Below are the code and all the weights of a small trained network. Each question names an input and a class and asks about switching units off, where a switched-off unit gives its printed mean instead of its output.

import numpy as np


def w(rows, s, z=0):
    codes = np.array(rows[::2]) - 128.0
    scale = np.full(codes.shape[1], s)
    scale[-1] = z or s
    return codes * scale


def norm(h):
    return h / np.sqrt((h * h).mean(-1, keepdims=True) + 1e-5)


def f(y):
    return np.maximum(y, 0)


def log_softmax(a):
    a = a - a.max(-1, keepdims=True)
    return a - np.log(np.exp(a).sum(-1, keepdims=True))


def net(x, mask):
    res = np.array(x, float).reshape(1, 3) / 4 @ E
    u = 0
    for l in range(3):
        y = f(norm(res) @ A[l][:, :-1].T + A[l][:, -1])
        res = res + np.where(mask[u : u + 10], y, B[l][:, -1]) @ B[l][:, :-1]
        u += 10
    return log_softmax(norm(res)[-1] @ U[:, :-1].T + U[:, -1])


A, B = {}, {}
E = w([
[152,61,124,178,183,147,88],'x0',
[173,96,125,137,10,126,109],'x1',
[166,116,141,122,68,140,241],'x2',
],0.011)
A[0] = w([
[141,74,142,227,72,164,114,3],'L0N0',
[188,77,146,121,169,30,214,29],'L0N1',
[36,184,136,74,125,66,193,106],'L0N2',
[201,68,128,117,42,121,101,203],'L0N3',
[165,117,169,164,125,163,254,153],'L0N4',
[67,224,66,77,111,48,175,194],'L0N5',
[146,162,141,72,51,138,61,163],'L0N6',
[132,199,111,47,84,104,107,178],'L0N7',
[168,104,136,115,92,131,167,155],'L0N8',
[161,104,112,155,150,113,203,20],'L0N9',
],0.0088,0.0054)
B[0] = w([
[64,214,71,202,135,124,155,166],'L0N0',
[152,224,48,105,115,185,129,158],'L0N1',
[159,99,133,225,44,84,186,214],'L0N2',
[118,100,155,120,134,47,184,254],'L0N3',
[240,94,171,137,53,254,193,235],'L0N4',
[66,67,128,158,111,47,118,253],'L0N5',
[189,238,61,44,159,139,67,214],'L0N6',
[214,184,102,21,146,159,69,221],'L0N7',
[104,171,224,95,133,95,147,197],'L0N8',
[188,222,34,66,38,34,105,150],'L0N9',
],0.0084,0.0078)
A[1] = w([
[117,126,171,208,118,136,171,211],'L1N0',
[74,146,137,121,129,71,158,72],'L1N1',
[138,168,102,140,185,220,138,148],'L1N2',
[171,87,75,92,143,186,209,142],'L1N3',
[93,176,247,132,137,110,126,122],'L1N4',
[88,127,47,191,159,42,61,100],'L1N5',
[138,153,156,169,67,85,181,95],'L1N6',
[104,81,128,80,233,147,84,78],'L1N7',
[67,136,146,172,171,213,121,254],'L1N8',
[150,67,180,126,98,130,98,208],'L1N9',
],0.012,0.0037)
B[1] = w([
[151,134,15,140,164,165,75,201],'L1N0',
[234,101,110,106,132,129,86,165],'L1N1',
[203,206,96,72,63,181,102,173],'L1N2',
[174,218,169,50,115,50,78,211],'L1N3',
[153,78,198,101,122,86,113,152],'L1N4',
[129,2,193,108,148,88,185,254],'L1N5',
[68,91,135,227,193,205,109,245],'L1N6',
[81,155,92,141,93,154,222,200],'L1N7',
[179,179,95,118,119,218,133,183],'L1N8',
[105,116,152,136,172,37,196,168],'L1N9',
],0.0097,0.009)
A[2] = w([
[102,129,120,199,52,166,176,119],'L2N0',
[114,96,153,31,99,159,205,152],'L2N1',
[136,100,93,242,146,162,192,159],'L2N2',
[87,116,31,110,123,124,67,2],'L2N3',
[103,23,205,122,176,62,102,96],'L2N4',
[105,111,142,215,122,226,206,148],'L2N5',
[116,25,143,72,107,81,142,186],'L2N6',
[133,157,29,71,126,150,8,42],'L2N7',
[94,60,153,164,187,41,101,107],'L2N8',
[113,130,65,62,213,158,160,194],'L2N9',
],0.012,0.0069)
B[2] = w([
[57,84,74,122,214,152,86,187],'L2N0',
[69,119,153,187,169,77,126,231],'L2N1',
[53,79,75,126,119,185,62,254],'L2N2',
[113,110,92,100,51,184,72,134],'L2N3',
[182,179,209,160,77,116,224,224],'L2N4',
[99,75,63,97,136,148,28,243],'L2N5',
[167,154,194,166,136,76,168,248],'L2N6',
[218,248,72,97,150,229,106,181],'L2N7',
[59,150,208,132,74,70,217,212],'L2N8',
[185,161,123,135,89,124,71,212],'L2N9',
],0.013,0.0096)
U = w([
[68,91,226,175,98,29,189,112],'0',
[31,6,43,178,133,220,9,238],'1',
[242,223,70,31,85,188,56,2],'2',
],0.013,0.0052)

Each question gives the input, the list of numbers given to net, and the class t.
The units are the neurons (one row each of A and B). Each row of codes is followed by its name. A weight is (code - 128) times the scale printed after its matrix; where a second scale follows, it is the last column's (A, B and U).
mask holds one flag per neuron, layer by layer. A switched-off neuron (its flag False) gives its mean, the last column of its row in B, instead of its output. The means were averaged over made-up inputs and are rounded, as every weight is.
A unit's drop is (log p(t) with every unit on - log p(t) with that unit switched off) / (log p(t) with every unit on - log p(t) with every unit switched off).
unit that matters most: the unit with the biggest drop
top k neurons: the k neurons with the biggest drops, biggest first
k most important neurons of layer l: the k neurons of layer l with the biggest drops, biggest first
drop when u is switched off: that unit's drop, to one decimal
input [-3,0,-7], class 0: top neuron -> L0N4
input [1,2,-3], class 0: top 2 neurons -> L0N4, L0N7
input [2,0,4], class 2: top 4 neurons -> L0N1, L1N3, L0N5, L0N4
input [1,4,-8], class 0: top 3 neurons -> L0N4, L1N5, L0N7
input [7,2,-7], class 0: top 2 neurons -> L0N4, L1N5
input [5,1,4], class 1: 4 most important neurons of layer 0 -> L0N7, L0N6, L0N0, L0N3
input [-6,0,5], class 1: 2 most important neurons of layer 0 -> L0N2, L0N5
input [4,1,-4], class 0: top 3 neurons -> L0N4, L1N5, L1N6
input [-2,0,7], class 1: top 3 neurons -> L1N6, L0N6, L1N5
input [3,6,3], class 1: top 2 neurons -> L0N0, L1N6
input [0,2,-8], class 2: 2 most important neurons of layer 0 -> L0N5, L0N3
input [7,0,7], class 2: top 4 neurons -> L1N3, L0N1, L0N5, L0N4
input [2,1,-8], class 0: 3 most important neurons of layer 0 -> L0N4, L0N7, L0N1
input [0,8,-5], class 2: top 3 neurons -> L0N6, L0N5, L0N2
input [1,-6,1], class 2: top neuron -> L0N3
input [5,1,-6], class 0: 2 most important neurons of layer 0 -> L0N4, L0N1
input [1,-3,1], class 2: drop when L1N8 is switched off -> 0.0
input [2,5,-2], class 0: drop when L0N4 is switched off -> 8.0
input [-3,-1,-6], class 0: drop when L1N5 is switched off -> 2.5
input [-4,-2,6], class 1: unit that matters most -> L1N6
